[143 111 143 111 111] : z_847
[124 128 126 128 126] : z_414
[ 90 174 146  90  90] : z_752
[117 146 144 134 112] : z_486
[120 195  86 161  97] : z_655
[ 97 166 172 175 172] : z_943
[178 156  64 101  64] : z_204
[ 97 166 141 175 146] : z_852
[165 126 126 128 128] : z_899
[144 127 109 143 111] : z_219
howmany z_847: [143]  2
howmany z_943: [175]  1
howmany z_899: [164]  0
howmany z_899: [126]  2
howmany z_943: [166]  1
howmany z_655: [120]  1
howmany z_752: [90]  3

[110 120 124 112 165 130 110 117 165 165 106] : z_320
[112 120 164 112 165 112 110 117 143 105 118] : z_274
[107 119 109 119 119 105 107 106 105 107 140] : z_541
howmany z_274: [112]  3
howmany z_274: [113]  0
howmany z_541: [107]  3
howmany z_320: [106]  1
howmany z_541: [106]  1
howmany z_320: [164]  0
howmany z_320: [165]  3

[145 141 141 149 151 142 102] -> z_936
[ 98 113 114  92  88 114 128] -> z_872
[ 98  92  92  92 125  92  98] -> z_438
[117 111 111 113 111 121 134] -> z_269
[100  84  98  95  86  97  93] -> z_111
[ 91 128 128  95  92 127 107] -> z_98
[127  89  61 123 119  62 107] -> z_599
[124 124 131 122 123 124 124] -> z_129
howmany z_129: [124]  4
howmany z_438: [92]  4
howmany z_269: [111]  3
howmany z_872: [92]  1

[150 111 141 139 111 163] : z_836
[130 130 163 162 111 163] : z_697
[110 135  73 164  62  54] : z_113
howmany z_836: [111]  2
howmany z_697: [163]  2
howmany z_113: [136]  0

[117 161 111 111 113 139 114]  z_126
[ 96 113 123 166 137 136 123]  z_689
[112 103 130 120 172 177 144]  z_342
[ 86 143 112 162 130 124  97]  z_523
[116 113 127 123 119 131 115]  z_203
[194 141 151 118 143 107 140]  z_628
[162 149 128 127 128 104 153]  z_460
[158 145 167 171 130  96 142]  z_656
[137 184 137 151 146 153 162]  z_391
[122 161 122 122 161 122 139]  z_576
[193  95 152 183  88  83 147]  z_714
howmany z_576: [122]  4
howmany z_126: [161]  1
howmany z_576: [121]  0

[148 138 154 117 115 125 132  90 112 155 107 159 152 136 115 163 128 122
 144  97 152 143 139 113 132 132 113 135 118 131 119 138 125 115 116 165
 104  83  98 119 129 140 150 137 171 118 142 155 141 117 134 135  98 147
 143 118  98 115 145 131]  z_700
[130 130 102 139 139 147 122  98 139 125 139 174 146 122 137 165  92 116
 112 130 122 159 140 117 142 130 124 174 123  98 125 121  99 142 137 147
 139  98 114 136 123 137 139 174 174 159 144 137 117 117 139 128 142 129
 174 159  64 132 157 132]  z_575
[172 139  96 136  74 113 139 145 149 111 109 133 141 124 139 118 141 142
 128 144 123 129 135 135 123 141 110  84 147  82 113 157 109 137 115 133
 160 115 142 107 142 126 147 132 121 123 132  99 142  91 141 138 129 121
 129 136 120 138 104 137]  z_402
howmany z_575: [140]  1
howmany z_575: [122]  3
howmany z_402: [99]  1
howmany z_402: [142]  4

[146 106 139 159  94 165 103 152 109 101 131  97 163 143 112 166 109 131
 116 112 154 101 160 116  98 117 110 137 164 166 101 112 141 111 111]  z_617
[127 105 110 129  66 133  72 131  68  78  97 127 129 127 127 128 132 133
 136 133 128  68 131 128  72  84 133 102 127 128  66  76 108 133 130]  z_411
[118 105 110 129  66 133  72 128  68  78  97  64 129 127 127 128 132 102
 136 133 128  68 131 132 101  84 133 102 130 128 108 123 102 101 114]  z_777
howmany z_777: [102]  3
howmany z_617: [108]  0
howmany z_411: [127]  5

[128 153 143  55 114 144 141 117 139 134 134 114  92 161 120 132 178 159
 161 102 151 135  82 107 124 173 139 161  99 109 107 119 138 106 114 143
 112 118 144]  z_592
[166 155 124  68 142 166  95 121 135 126 121 144  85 137 130 114 167 169
 141 105 164 137  92 119 141 166 149 174  87 116 107 100 129 178  99 148
 124 119 136]  z_64
[134 152 136  71 131 150 121 111 148 122 135 147  80 160 128 126 181 165
 151 104 157 140  81 115 133 164 143 169  96 116  87 100 129 158  93 139
 109 114 146]  z_874
[135 160 127  62 138 155 126 118 126 127 136 156  84 137 119 116 175 162
 152 104 158 122  94 124 145 158 143 160  92 110  97 110 122 170 126 137
 117 111 140]  z_231
[118 144 154  57 124 154 151 113 141 128 112 123 117 155 110 119 177 155
 150 111 150 156  80 116 130 172 121 171 110 108 101 110 136 164  87 128
 103  95 138]  z_168
[137 174 137  72 126 163 107 116 110 114 125 159 110 140 128 123 169 183
 141 104 161 130  95 108 145 132 107 168  88 120 105 110 122 184 105 135
 108 101 127]  z_505
[126 135 163  61 127 142 183 120 133 127 109 109 105 166 111 113 195 155
 161  88 127 163  76 124 124 195 114 160 119 101 101 115 130 148  87 134
 102 108 122]  z_610
[137 174 137  72 126 163 107 116 148 114 125 159  86 140 128 123 169 183
 141 104 161 130  95 108 145 132 165 168  88 120 105 110 122 184 105 156
 114 117 147]  z_586
howmany z_505: [107]  2
howmany z_231: [126]  3
howmany z_64: [166]  3
howmany z_592: [114]  3

[142  77 150 111 148 146 101 131 154 108 135 132  91 148  94 112 157 149
 115  84 110  67 177 122  71 107 145  99 154 113 132  91 151 109 155 124
 145 121]  z_696
[137 141 100 165 110 151 114 143 112 162 168 150 144 133 136 106 112 120
 112 119 132 135 150 178 131 108 142 112 130 111 100 119 134 172 119 175
 135 164]  z_796
[137 141 100 165 110 151 114 143 112 162 168 150 144 133 136 132 113 120
 153 119 132 135 150 178 131 178 142 104 130 111 100 120 134 172 124 175
 135 164]  z_558
[137 141 119 165 110 111 114 143 119 162 168 150 144 133 119 106 113 120
 153 119 132 135 150 178 131 118 149 120 111 112 111 111  97 109 137 116
 116 133]  z_728
howmany z_796: [112]  4
howmany z_728: [119]  4
howmany z_558: [179]  0

[ 68 135 133 130  68] = z_325
[ 76 129 136 131  76] = z_58
[129 129 129 129 129] = z_292
[ 81 129 137 131 130] = z_496
[130 129 131 131 131] = z_820
[ 62 129 130 132  62] = z_387
[131 134 134 131 134] = z_508
howmany z_292: [129]  5
howmany z_820: [131]  3
howmany z_508: [134]  3
howmany z_820: [132]  0
howmany z_58: [76]  2
howmany z_325: [68]  2

[133 132 114 125 127  93 123 128  97 133 114 132 151 142 131 137 142 133
 126 141 125 124 151 119 121  93 151 131  89 118 139 129 133 135 104  93
 129 137  98 120 152 157 149 115 122 134 126 133 134 114 151] -> z_982
[143 144 122 130  58 157 129 137 131 130 117 153 129 126 136 117 130 121
 143 126 134 142 153 126 130 143 129 138 130 150 134 123 136 137 128  77
 137 129 129 139 136 115 132 113 141 133 129 121 126 140 145] -> z_489
[126 115 129 131 130 121 121 105 130 137 132 137 123 142  97 125 130 123
 111 115 131 128 127 118 137 141 124 127 128 133 118 136 122 111 148 147
 151 150 118 141 137 130 127  98 117 131 121 130 118 109 116] -> z_614
[126 156 125 131 104 136 131 127 126 134 111 138 136 106 119 145 131 141
 131 134 127 136 119 131 108 104 122 129 129 133 113 127 106  84 157 134
 123 132 128 166 136 130 136 123 147 120 126 125 125 127 125] -> z_724
howmany z_489: [129]  6
howmany z_724: [104]  2
howmany z_614: [136]  1
howmany z_982: [132]  2
howmany z_982: [151]  4
howmany z_614: [128]  2
howmany z_724: [131]  5

[118 135 113  94 142 147 146 114  60 118 131 150 128 130 136 111 121 132] : z_362
[118 141 134  92 167 113 154  97 133 138 115  99 121 130 135 121 108 129] : z_630
[129 142  92  92  72 135  72 114  72  98  72 132 138 132 114 115 132  72] : z_127
[118 137 134  92 167 113 154  71 129 138 115  99 121 130 135 114 108 129] : z_240
[128 142 113  92 142 135 155 114  72 100 176 109 137 132 117 115 130 142] : z_774
[118 132 113  79 127 116 105 133  87 128 131 131 127 122 141 137 129 119] : z_883
[110 122 113  98 138 160 133 114  64 125 101 150 127 130 158 105 118 129] : z_431
[110 122 113  98 138 160 133 114  64 125 101 122 127 130 130 115 121 129] : z_465
[118 124 115 140 142 135 133 117  90 120 130 135 127 130 136 115 121 127] : z_468
[118 135 113  94 142 147 146 114  67 118 131 150 128 130 136 111 121 132] : z_663
howmany z_774: [115]  1
howmany z_127: [132]  3
howmany z_127: [92]  2
howmany z_240: [108]  1
howmany z_774: [142]  3
howmany z_630: [141]  1
howmany z_127: [72]  5

[143 143 143 129 140]  z_306
[153 131 131 102 102]  z_333
[153 153 153 101 140]  z_659
howmany z_306: [130]  0
howmany z_306: [142]  0
howmany z_659: [153]  3
howmany z_333: [102]  2

[116 137 123 169 125 132 126 104  77 148 130 114] : z_580
[116 137 123 169 123 123 123 104 123 127 123 129] : z_166
[116 137 123 104 126 132 126 104 126 126 106 132] : z_805
howmany z_580: [105]  0
howmany z_580: [148]  1
howmany z_166: [123]  6
howmany z_166: [137]  1
howmany z_805: [126]  4

[140  68 106 182]  z_608
[ 88 176  87  87]  z_234
[177  73 105 148]  z_749
[186  90  93 140]  z_574
[175 134 133 180]  z_844
[134 131 189 186]  z_802
[139 139  93 139]  z_703
[155 180 184 131]  z_461
[138 134 134 134]  z_24
howmany z_24: [138]  1
howmany z_24: [133]  0
howmany z_234: [87]  2
howmany z_703: [138]  0

